Below is a small trained network, with its code and all its weights. Each question gives an input and a class and asks what happens when units are switched off, that is, made to give their printed mean instead of their output.

import numpy as np


def w(rows, s, z=0):
    codes = np.array(rows[::2]) - 128.0
    scale = np.full(codes.shape[1], s)
    scale[-1] = z or s
    return codes * scale


def norm(h):
    return h / np.sqrt((h * h).mean(-1, keepdims=True) + 1e-5)


def f(y):
    return y / 2 * (1 + np.tanh(0.7978845608 * (y + 0.044715 * y**3)))


def log_softmax(a):
    a = a - a.max(-1, keepdims=True)
    return a - np.log(np.exp(a).sum(-1, keepdims=True))


def net(x, mask):
    res = np.array(x, float).reshape(1, 2) / 4 @ E
    u = 0
    for l in range(3):
        y = f(norm(res) @ A[l][:, :-1].T + A[l][:, -1])
        res = res + np.where(mask[u : u + 12], y, B[l][:, -1]) @ B[l][:, :-1]
        u += 12
    return log_softmax(norm(res)[-1] @ U[:, :-1].T + U[:, -1])


A, B = {}, {}
E = w([
[237,29,88,2],'x0',
[92,224,63,13],'x1',
],0.0046)
A[0] = w([
[93,69,152,102,90],'L0N0',
[180,184,61,246,3],'L0N1',
[170,71,135,104,117],'L0N2',
[171,92,110,48,136],'L0N3',
[91,90,216,72,84],'L0N4',
[1,103,96,98,72],'L0N5',
[92,153,53,163,103],'L0N6',
[155,31,57,173,71],'L0N7',
[92,72,70,40,52],'L0N8',
[106,204,155,163,146],'L0N9',
[116,88,163,62,128],'L0N10',
[172,210,70,98,30],'L0N11',
],0.0085,0.0015)
B[0] = w([
[65,185,179,88,134],'L0N0',
[97,169,75,147,164],'L0N1',
[107,88,83,251,197],'L0N2',
[95,168,124,121,252],'L0N3',
[112,93,118,148,127],'L0N4',
[131,4,187,83,158],'L0N5',
[166,179,231,115,154],'L0N6',
[151,128,125,146,197],'L0N7',
[152,42,115,132,219],'L0N8',
[239,182,78,221,207],'L0N9',
[163,211,111,134,167],'L0N10',
[77,76,78,167,184],'L0N11',
],0.0047,0.004)
A[1] = w([
[94,149,242,138,71],'L1N0',
[166,169,93,134,110],'L1N1',
[84,187,116,79,34],'L1N2',
[205,162,144,111,105],'L1N3',
[148,103,250,148,39],'L1N4',
[52,124,87,88,117],'L1N5',
[95,133,146,116,161],'L1N6',
[119,123,48,217,69],'L1N7',
[73,149,122,152,180],'L1N8',
[115,121,157,125,82],'L1N9',
[60,90,125,137,123],'L1N10',
[54,170,158,38,6],'L1N11',
],0.012,0.0024)
B[1] = w([
[206,128,68,143,152],'L1N0',
[50,56,142,98,162],'L1N1',
[94,142,133,97,164],'L1N2',
[90,89,2,183,137],'L1N3',
[115,34,158,112,159],'L1N4',
[78,124,134,197,182],'L1N5',
[134,131,151,168,122],'L1N6',
[82,97,108,126,255],'L1N7',
[169,169,190,75,170],'L1N8',
[149,53,63,106,108],'L1N9',
[109,164,117,171,131],'L1N10',
[94,151,19,62,170],'L1N11',
],0.0065,0.005)
A[2] = w([
[184,138,171,176,153],'L2N0',
[173,189,184,141,145],'L2N1',
[155,189,115,74,156],'L2N2',
[110,118,147,153,254],'L2N3',
[45,160,94,153,225],'L2N4',
[184,40,162,101,193],'L2N5',
[76,156,188,90,36],'L2N6',
[123,112,118,156,112],'L2N7',
[191,132,1,73,109],'L2N8',
[123,112,114,210,31],'L2N9',
[99,246,125,132,230],'L2N10',
[78,190,119,58,128],'L2N11',
],0.015,0.0017)
B[2] = w([
[1,153,97,119,182],'L2N0',
[201,155,127,34,157],'L2N1',
[159,42,129,123,153],'L2N2',
[217,103,50,57,175],'L2N3',
[202,51,151,88,252],'L2N4',
[100,187,137,114,215],'L2N5',
[148,89,94,65,136],'L2N6',
[130,179,120,114,164],'L2N7',
[143,202,206,149,254],'L2N8',
[132,94,160,127,229],'L2N9',
[107,208,184,160,222],'L2N10',
[25,45,64,212,205],'L2N11',
],0.0079,0.0075)
U = w([
[21,57,139,161,237],'0',
[92,236,222,133,152],'1',
[217,25,118,90,194],'2',
[164,176,1,112,9],'3',
[136,158,58,86,32],'4',
[167,151,35,116,6],'5',
[188,119,92,141,3],'6',
],0.017,0.0058)

Each question gives the input, the list of numbers given to net, and the class t.
The units are the neurons (one row each of A and B). Each row of codes is followed by its name. A weight is (code - 128) times the scale printed after its matrix; where a second scale follows, it is the last column's (A, B and U).
mask holds one flag per neuron, layer by layer. A switched-off neuron (its flag False) gives its mean, the last column of its row in B, instead of its output. The means were averaged over made-up inputs and are rounded, as every weight is.
A unit's drop is (log p(t) with every unit on - log p(t) with that unit switched off) / (log p(t) with every unit on - log p(t) with every unit switched off).
The circuit of an input: a set's keep is (log p(t) with only the set's units on - log p(t) with every unit switched off) / (log p(t) with every unit on - log p(t) with every unit switched off). Starting from the 12 units with the biggest drops (on a tie, the unit counted first), units are removed one at a time, each time the one whose removal leaves the highest keep (on an exact tie, the one counted first), for as long as the keep stays at least 0.8.
units of the circuit, in order: the units of the circuit, biggest drop first
most important unit: the unit with the biggest drop
k most important neurons: the k neurons with the biggest drops, biggest first
top k neurons in layer l: the k neurons of layer l with the biggest drops, biggest first
drop of u: that unit's drop, to one decimal
input [4,2], class 1: most important unit -> L0N8
input [3,-8], class 0: 3 most important neurons -> [L2N4; L2N8; L2N5]
input [3,-4], class 0: 3 most important neurons -> [L2N8; L2N4; L0N1]
input [7,6], class 1: 2 most important neurons -> [L2N8; L0N8]
input [0,0], class 2: 3 most important neurons -> [L0N8; L0N5; L0N3]
input [-3,-2], class 2: 3 most important neurons -> [L1N7; L0N9; L1N1]
input [1,2], class 2: 2 most important neurons -> [L0N8; L0N11]
input [-3,3], class 2: top 3 neurons in layer 1 -> [L1N1; L1N11; L1N3]
input [-1,2], class 2: top 2 neurons in layer 2 -> [L2N11; L2N0]
input [6,5], class 1: 3 most important neurons -> [L2N8; L0N8; L1N7]
input [7,-8], class 0: 2 most important neurons -> [L2N4; L2N8]
input [-3,0], class 2: 4 most important neurons -> [L1N1; L0N9; L1N3; L0N3]
input [3,-5], class 0: 2 most important neurons -> [L2N8; L2N4]
input [4,-8], class 0: units of the circuit, in order -> [L2N4]
input [-1,0], class 2: 2 most important neurons -> [L0N9; L1N1]
input [0,-2], class 2: 2 most important neurons -> [L0N6; L1N7]
input [-6,7], class 0: top 2 neurons in layer 2 -> [L2N11; L2N10]
input [-7,8], class 0: drop of L2N10 -> 0.1
input [-3,7], class 0: drop of L2N11 -> 0.6
input [2,6], class 0: drop of L2N11 -> 0.4
input [7,3], class 1: most important neuron -> [L2N8]
input [-3,6], class 0: drop of L2N11 -> 0.5
